Below are the code and all the weights of a small trained network. Each question names an input and a class and asks about switching units off, where a switched-off unit gives its printed mean instead of its output.

import numpy as np


def w(rows, s, z=0):
    codes = np.array(rows[::2]) - 128.0
    scale = np.full(codes.shape[1], s)
    scale[-1] = z or s
    return codes * scale


def f(y):
    return np.maximum(y, 0)


def log_softmax(a):
    a = a - a.max(-1, keepdims=True)
    return a - np.log(np.exp(a).sum(-1, keepdims=True))


def net(x, mask):
    res = np.array(x, float).reshape(1, 5) / 4 @ E
    y = f(res @ A[0][:, :-1].T + A[0][:, -1])
    res = res + np.where(mask, y, B[0][:, -1]) @ B[0][:, :-1]
    return log_softmax(res[-1] @ U[:, :-1].T + U[:, -1])


A, B = {}, {}
E = w([
[110,78,216,169,177,197,117,221,125,151],'x0',
[86,119,159,163,189,75,84,111,180,26],'x1',
[131,178,65,126,206,154,1,100,127,192],'x2',
[209,43,11,149,122,119,107,150,140,121],'x3',
[58,108,66,155,154,54,103,131,13,134],'x4',
],0.0099)
A[0] = w([
[87,107,150,147,144,99,121,144,167,95,117],'n1',
[95,202,191,77,97,126,136,97,81,148,102],'n2',
[178,119,93,134,132,91,71,175,157,151,126],'n3',
[98,79,143,101,75,127,195,128,117,143,97],'n4',
[69,172,142,104,118,138,124,112,143,116,144],'n5',
[204,131,157,104,101,148,135,142,203,126,95],'n6',
[167,181,107,33,77,97,106,32,88,88,123],'n7',
[187,103,80,186,120,111,127,161,152,124,150],'n8',
[78,120,103,145,96,130,142,153,61,186,149],'n9',
[176,164,136,88,106,190,156,135,152,151,146],'n10',
[125,137,119,149,131,159,53,80,160,153,119],'n11',
[105,114,112,146,151,108,132,143,145,67,74],'n12',
[86,62,134,135,76,119,149,113,145,89,118],'n13',
[188,168,119,13,100,78,162,89,90,134,92],'n14',
[103,114,141,161,137,179,136,215,108,146,143],'n15',
[60,136,98,165,96,58,110,153,49,123,35],'n16',
[132,137,157,196,210,73,118,119,174,59,52],'n17',
[97,213,141,151,99,140,149,108,106,149,126],'n18',
[106,191,193,148,150,165,136,152,97,106,138],'n19',
[107,116,137,178,108,115,131,152,68,94,100],'n20',
[191,160,145,146,114,135,183,138,64,117,98],'n21',
[113,84,136,164,149,74,135,102,40,127,50],'n22',
[185,76,106,125,134,110,98,136,149,113,143],'n23',
[152,174,99,119,103,153,62,128,99,201,155],'n24',
[132,169,157,110,128,136,142,112,181,137,96],'n25',
[160,72,86,176,96,131,111,116,126,168,147],'n26',
[130,118,166,142,161,179,124,220,115,165,118],'n27',
[114,179,93,148,151,142,2,88,149,154,81],'n28',
[150,114,114,83,97,183,92,135,193,91,116],'n29',
[118,82,145,133,176,150,116,232,138,157,102],'n30',
[119,89,158,144,58,90,155,153,100,78,77],'n31',
[120,114,136,144,154,92,98,115,161,63,49],'n32',
[153,91,154,142,19,104,161,134,109,89,102],'n33',
[97,65,146,106,88,56,194,120,147,96,80],'n34',
[101,169,163,134,127,141,135,109,100,133,109],'n35',
[149,108,147,48,74,158,166,139,63,203,245],'n36',
[159,136,141,82,132,177,165,115,200,98,126],'n37',
[142,146,80,117,86,158,140,186,122,190,175],'n38',
[94,190,151,141,145,136,116,104,127,158,100],'n39',
[122,119,152,169,158,83,113,73,163,81,52],'n40',
[94,154,179,72,126,145,86,97,99,130,76],'n41',
[165,150,128,127,156,169,84,91,99,180,160],'n42',
[110,122,113,91,79,101,112,179,28,140,88],'n43',
[139,171,101,87,69,85,116,114,129,122,153],'n44',
[113,161,82,55,77,139,117,39,148,67,100],'n45',
[124,118,144,131,130,55,147,161,177,78,113],'n46',
],0.0096,0.0012)
B[0] = w([
[166,129,133,136,146,102,102,125,128,144,180],'n1',
[102,26,103,154,69,105,130,142,87,117,214],'n2',
[132,121,142,113,97,173,121,165,86,111,188],'n3',
[146,162,167,78,133,175,154,73,100,92,201],'n4',
[114,109,113,162,44,100,112,156,98,130,182],'n5',
[84,157,55,48,112,72,138,182,141,174,217],'n6',
[158,99,50,196,219,136,194,155,165,115,246],'n7',
[70,70,78,139,65,129,127,182,35,61,196],'n8',
[151,150,71,115,123,59,89,102,170,192,205],'n9',
[132,149,108,104,120,70,72,100,169,201,209],'n10',
[101,146,194,106,112,214,152,96,87,129,190],'n11',
[158,133,154,148,78,106,108,96,114,166,173],'n12',
[130,173,205,81,117,188,151,104,67,119,185],'n13',
[179,134,42,147,181,116,146,114,145,127,223],'n14',
[168,139,38,186,197,136,191,130,227,114,197],'n15',
[57,166,79,117,127,94,111,150,155,186,229],'n16',
[225,108,128,140,108,71,27,90,182,157,213],'n17',
[165,107,120,142,97,117,125,183,82,89,187],'n18',
[90,96,92,161,116,107,129,151,124,88,200],'n19',
[95,153,140,105,140,125,128,104,143,162,178],'n20',
[171,131,169,93,135,150,131,81,121,114,177],'n21',
[35,174,83,70,146,46,89,181,144,185,206],'n22',
[88,84,109,128,78,155,136,199,27,112,185],'n23',
[167,156,187,114,123,164,142,86,127,119,215],'n24',
[88,144,92,83,85,120,126,216,134,150,185],'n25',
[76,76,154,130,79,134,107,156,112,67,199],'n26',
[155,126,33,178,198,154,205,108,182,137,210],'n27',
[117,214,187,73,161,208,167,82,40,113,239],'n28',
[53,177,82,98,78,77,103,200,111,184,192],'n29',
[130,101,121,168,182,152,201,167,179,111,202],'n30',
[116,172,143,89,146,172,158,111,103,115,202],'n31',
[230,120,127,122,118,80,61,60,117,128,188],'n32',
[99,165,165,72,166,217,142,89,105,97,218],'n33',
[123,152,155,103,138,206,160,112,108,124,217],'n34',
[112,46,115,157,73,133,153,157,78,64,174],'n35',
[253,103,171,143,92,59,77,37,170,109,232],'n36',
[67,148,116,73,143,68,109,178,157,201,213],'n37',
[225,76,174,127,83,91,88,95,133,98,206],'n38',
[113,88,165,125,80,141,137,152,65,89,182],'n39',
[228,122,117,150,114,110,87,56,191,146,193],'n40',
[130,87,111,127,109,138,121,153,63,100,183],'n41',
[180,168,146,96,153,192,133,112,106,108,196],'n42',
[117,178,114,91,129,70,65,131,134,161,208],'n43',
[123,122,80,217,184,125,166,161,163,92,200],'n44',
[74,121,23,187,195,140,162,162,162,108,226],'n45',
[178,116,140,102,159,165,94,121,126,138,190],'n46',
],0.0056,0.011)
U = w([
[150,128,92,251,254,133,220,159,197,82,128],'0',
[63,180,133,56,118,60,92,191,150,248,95],'1',
[145,193,212,76,163,203,154,87,69,63,2],'2',
[243,100,174,163,92,68,72,65,159,123,240],'3',
[108,41,141,182,21,126,132,222,43,31,125],'4',
],0.0083,0.00083)

Each question gives the input, the list of numbers given to net, and the class t.
The units are the neurons (one row each of A and B). Each row of codes is followed by its name. A weight is (code - 128) times the scale printed after its matrix; where a second scale follows, it is the last column's (A, B and U).
mask holds one flag per neuron, in row order. A switched-off neuron (its flag False) gives its mean, the last column of its row in B, instead of its output. The means were averaged over made-up inputs and are rounded, as every weight is.
A unit's drop is (log p(t) with every unit on - log p(t) with that unit switched off) / (log p(t) with every unit on - log p(t) with every unit switched off).
The circuit of an input: a set's keep is (log p(t) with only the set's units on - log p(t) with every unit switched off) / (log p(t) with every unit on - log p(t) with every unit switched off). Starting from the 12 units with the biggest drops (on a tie, the unit counted first), units are removed one at a time, each time the one whose removal leaves the highest keep (on an exact tie, the one counted first), for as long as the keep stays at least 0.8.
circuit, biggest first: the units of the circuit, biggest drop first
unit that matters most: the unit with the biggest drop
top k neurons: the k neurons with the biggest drops, biggest first
drop of u: that unit's drop, to one decimal
input [-6,-8,-1,-6,4], class 3: circuit, biggest first => n36
input [-7,-7,3,-7,-5], class 0: top 3 neurons => n7, n45, n14
input [-6,5,0,2,-8], class 1: top 3 neurons => n29, n37, n6
input [2,-1,6,-6,1], class 2: top 2 neurons => n28, n42
input [8,-3,1,-8,-3], class 0: top 2 neurons => n27, n15
input [7,-5,-2,-6,-4], class 0: top 2 neurons => n27, n15
input [-2,-7,-5,1,-7], class 1: top 3 neurons => n6, n37, n29
input [4,-4,4,6,2], class 4: top 2 neurons => n8, n26
input [-1,-6,-8,-1,-8], class 1: top 3 neurons => n6, n37, n10
input [-2,5,-3,-6,0], class 4: circuit, biggest first => n2, n5
input [-4,-3,-2,-5,-7], class 1: top 2 neurons => n37, n10
input [0,-7,-6,-3,-7], class 1: top 4 neurons => n6, n37, n10, n25
input [-6,8,-7,5,1], class 3: top 3 neurons => n17, n40, n32
input [1,8,5,-5,3], class 3: circuit, biggest first => n17
input [-5,-4,-3,5,-5], class 0: top 4 neurons => n7, n14, n45, n44
input [8,-8,-7,-4,8], class 0: top 3 neurons => n15, n27, n30
input [0,-5,-3,4,-5], class 1: top 4 neurons => n6, n37, n29, n10
input [0,-8,4,4,-5], class 3: top 2 neurons => n36, n38
input [-6,-7,3,-5,-2], class 3: drop of n27 => 0.2
input [-6,-5,-8,0,1], class 2: unit that matters most => n33
input [-5,-2,0,-6,-2], class 4: drop of n7 => -0.1
input [2,7,-8,0,-1], class 2: drop of n33 => 0.1
input [-7,0,1,-8,6], class 4: drop of n15 => 0.2
